K_804: 66	30	180	109	67	58	195	121	195	41	209	170	98	218	72	190	77	198	103
K_979: 86	33	129	68	100	48	52	83	161	31	201	119	127	177	80	135	52	44	63
K_969: 45	139	172	111	83	67	171	73	54	115	124	90	72	170	185	155	81	161	141
K_701: 111	185	128	159	107	156	178	134	64	183	45	113	82	86	158	120	159	181	171
K_106: 76	19	135	75	82	47	35	93	173	25	197	133	218	77	190	98	72	28	66
K_427: 192	107	81	173	125	207	57	213	205	151	74	191	133	55	24	104	202	72	134
K_869: 66	30	180	109	67	58	48	121	195	98	209	41	170	218	72	190	77	39	103
q: 41	209	170	98 | K_804
q: 173	125 | K_427
q: 98	218	72	190	77 | K_804

K_631: 102	124	139	148	118	176	119	44	158	107	122	198	92	117	110	158	92	125
K_104: 102	116	154	157	132	181	108	44	157	116	119	191	95	122	126	163	94	136
K_124: 102	118	150	155	134	181	161	48	160	114	119	189	96	123	124	160	93	136
K_777: 102	125	149	150	135	181	99	48	158	108	125	190	92	125	126	162	90	136
K_471: 101	124	149	150	132	180	109	48	155	109	123	191	95	126	126	164	88	133
K_552: 100	126	136	146	109	171	103	38	158	104	119	196	90	111	101	155	96	126
K_398: 101	128	138	145	116	176	167	125	108	158	48	197	92	117	105	156	95	125
K_165: 103	127	141	147	118	177	115	41	158	105	122	197	90	115	109	160	96	125
K_328: 101	115	153	155	132	181	79	46	157	114	120	189	94	122	122	159	93	139
K_813: 100	125	136	148	103	173	142	39	159	103	120	198	90	111	100	155	100	125
present: 109	123	191	95	126 | yes
present: 126	164	89 | no
after: 142 | 39
q: 48	158	108	125 | K_777

K_646: 83	116	87	139	124
K_764: 78	123	83	157	146
K_180: 132	137	162	86	98
K_349: 99	72	45	137	122
K_92: 127	115	137	124	45
K_757: 141	124	75	129	116
K_117: 133	137	126	177	168
K_976: 145	129	172	92	92
q: 139	124 | K_646
q: 45	137	122 | K_349
after: 123 | 83
q: 162	86	98 | K_180
Table of tags by key:
86 -> K_8
132 -> K_721
162 -> K_590
83 -> K_740
key K_180 0:  | K_721
q: 133	137	126	177 | K_117
present: 127	114	137 | no

K_981: 142	130	126	137	123	128	134	127	127	128	148	124	136	123	127	99	142	124	129	160	128	103	144	126	121	127	128	153	130	126	86	127	117
K_310: 133	130	128	143	129	124	123	126	131	131	126	115	120	123	137	140	116	133	130	69	129	113	126	179	132	129	131	155	127	129	110	128	139
K_222: 137	129	129	166	114	126	128	124	130	130	148	128	129	119	157	105	109	128	132	77	127	103	127	141	121	131	131	164	127	128	132	128	135
K_715: 132	129	128	83	136	124	131	128	130	130	107	120	124	127	89	165	133	133	128	139	129	143	132	191	125	127	135	135	133	127	125	127	124
K_31: 133	126	126	114	117	125	133	128	131	130	101	112	127	119	166	156	134	133	129	137	127	149	127	217	121	128	138	132	134	128	160	127	116
K_480: 132	129	128	83	136	124	131	128	130	130	107	120	124	127	89	165	133	133	128	139	129	143	132	191	125	127	135	130	133	127	125	127	124
K_924: 139	128	123	185	112	128	131	127	129	126	145	84	131	117	210	114	118	126	130	141	127	110	135	137	132	130	133	161	125	128	77	128	120
key -> tag
82 -> K_598
123 -> K_944
112 -> K_36
118 -> K_665
114 -> K_290
120 -> K_17
83 -> K_402
136 -> K_302
117 -> K_353
135 -> K_496
key K_715 4:  | K_302
q: 142	130	126	137	123	128	134	127	127	128	148	124	136	123	127	99	142	124	129	160	128	103	144	126	121	127	128	153	130	126	86	127	117 | K_981

K_939: 150	219	147	159	148	129	171
K_344: 114	203	111	120	157	131	126
K_445: 127	76	126	116	103	128	113
K_431: 119	186	111	105	155	133	108
K_529: 108	27	126	104	108	141	94
q: 104	108	141 | K_529
present: 159	148	129	171 | yes
key -> tag
219 -> K_434
130 -> K_397
131 -> K_417
129 -> K_296
132 -> K_261
220 -> K_474
key K_939 5:  | K_296
q: 150	219	147	159 | K_939
q: 150	219	147	159	148	129	171 | K_939
after: 150 | 219

K_405: 120	114	140	98	142	107	108	95	81	122
K_384: 120	114	140	167	142	107	108	95	79	78
K_150: 127	168	92	146	42	127	137	85	57	134
present: 167	141 | no
after: 168 | 92
after: 79 | 78

K_632: 55	115	161	184	41	229
K_829: 36	27	100	46	193	101
K_702: 77	227	61	222	28	219
K_700: 19	122	190	142	148	182
K_13: 187	177	26	113	59	57
K_805: 194	165	111	230	126	70
K_641: 36	154	100	46	193	101
K_792: 24	232	206	43	130	40
K_986: 229	204	176	232	106	95
K_520: 227	98	101	139	76	58
K_806: 132	111	142	93	76	25
present: 98	101	139	76 | yes
after: 222 | 28
present: 76	139	101 | no

K_440: 117	126	45	77	145	106	109
K_713: 117	126	45	77	145	106	38
K_54: 124	45	77	77	145	106	33
K_414: 50	126	106	77	145	45	155
present: 45	77	146 | no
present: 77	77	145	106 | yes
q: 117	126	45	77	145	106	38 | K_713
q: 117	126	45	77	145	106	109 | K_440
q: 124	45	77	77	145	106 | K_54
present: 77	145	106 | yes

